Here is a tiny trained network, its code and every weight. The questions are about switching its units off for an input and a class, where a switched-off unit gives its printed mean instead of its output.

import numpy as np


def w(rows, s, z=0):
    codes = np.array(rows[::2]) - 128.0
    scale = np.full(codes.shape[1], s)
    scale[-1] = z or s
    return codes * scale


def f(y):
    return np.maximum(y, 0)


def log_softmax(a):
    a = a - a.max(-1, keepdims=True)
    return a - np.log(np.exp(a).sum(-1, keepdims=True))


def net(x, mask):
    res = np.array(x, float).reshape(1, 5) / 4 @ E
    y = f(res @ A[0][:, :-1].T + A[0][:, -1])
    res = res + np.where(mask, y, B[0][:, -1]) @ B[0][:, :-1]
    return log_softmax(res[-1] @ U[:, :-1].T + U[:, -1])


A, B = {}, {}
E = w([
[159,164,29],'x0',
[153,30,115],'x1',
[128,127,128],'x2',
[255,130,158],'x3',
[127,128,128],'x4',
],0.012)
A[0] = w([
[147,139,28,187],'neuron 1',
[151,144,5,208],'neuron 2',
[80,236,185,212],'neuron 3',
[136,25,95,213],'neuron 4',
[92,102,247,254],'neuron 5',
[65,117,73,204],'neuron 6',
[253,141,196,229],'neuron 7',
[195,54,78,98],'neuron 8',
[95,148,114,168],'neuron 9',
[139,63,152,137],'neuron 10',
[208,54,157,149],'neuron 11',
],0.014,0.0075)
B[0] = w([
[216,174,199,185],'neuron 1',
[224,131,186,200],'neuron 2',
[81,201,78,208],'neuron 3',
[82,54,233,207],'neuron 4',
[46,103,64,236],'neuron 5',
[118,125,255,188],'neuron 6',
[129,207,52,252],'neuron 7',
[112,169,206,181],'neuron 8',
[111,95,136,158],'neuron 9',
[68,104,106,175],'neuron 10',
[9,202,106,207],'neuron 11',
],0.0098,0.018)
U = w([
[82,123,80,204],'0',
[158,182,162,115],'1',
[138,148,9,97],'2',
[239,160,42,131],'3',
[98,21,125,2],'4',
[196,16,167,182],'5',
],0.011,0.0037)

Each question gives the input, the list of numbers given to net, and the class t.
The units are the neurons (one row each of A and B). Each row of codes is followed by its name. A weight is (code - 128) times the scale printed after its matrix; where a second scale follows, it is the last column's (A, B and U).
mask holds one flag per neuron, in row order. A switched-off neuron (its flag False) gives its mean, the last column of its row in B, instead of its output. The means were averaged over made-up inputs and are rounded, as every weight is.
A unit's drop is (log p(t) with every unit on - log p(t) with that unit switched off) / (log p(t) with every unit on - log p(t) with every unit switched off).
The circuit of an input: a set's keep is (log p(t) with only the set's units on - log p(t) with every unit switched off) / (log p(t) with every unit on - log p(t) with every unit switched off). Starting from all 11 units, units are removed one at a time, each time the one whose removal leaves the highest keep (on an exact tie, the one counted first), for as long as the keep stays at least 0.8.
units of the circuit, in order: the units of the circuit, biggest drop first
k most important neurons: the k neurons with the biggest drops, biggest first
drop when u is switched off: that unit's drop, to one decimal
input [-7,8,-1,5,8], class 0: units of the circuit, in order	(neuron 11)
input [-6,-4,-5,1,2], class 2: units of the circuit, in order	(neuron 4; neuron 6; neuron 3)
input [8,5,4,1,0], class 1: 2 most important neurons	(neuron 8; neuron 1)
input [-6,-1,-7,5,5], class 2: units of the circuit, in order	(neuron 7; neuron 4; neuron 6)
input [-4,2,-1,-6,-8], class 4: units of the circuit, in order	(neuron 7; neuron 11)
input [0,7,-1,8,3], class 0: 2 most important neurons	(neuron 11; neuron 10)
input [-6,1,5,-8,-8], class 4: 3 most important neurons	(neuron 7; neuron 11; neuron 6)
input [6,-3,8,8,4], class 3: 3 most important neurons	(neuron 7; neuron 4; neuron 6)
input [5,5,8,8,0], class 1: 2 most important neurons	(neuron 8; neuron 11)
input [3,1,2,-1,6], class 5: 3 most important neurons	(neuron 7; neuron 11; neuron 3)
input [-8,6,-8,2,-4], class 0: 2 most important neurons	(neuron 11; neuron 7)
input [5,-1,-2,0,-5], class 1: 2 most important neurons	(neuron 7; neuron 1)
input [1,-8,3,4,-1], class 3: 2 most important neurons	(neuron 5; neuron 11)
input [-7,1,0,-2,-6], class 4: units of the circuit, in order	(neuron 7)
input [0,-2,-3,2,-2], class 2: drop when neuron 4 is switched off	0.2
input [-3,-1,-4,7,1], class 2: drop when neuron 7 is switched off	0.2
input [-7,2,3,1,7], class 0: drop when neuron 11 is switched off	0.1
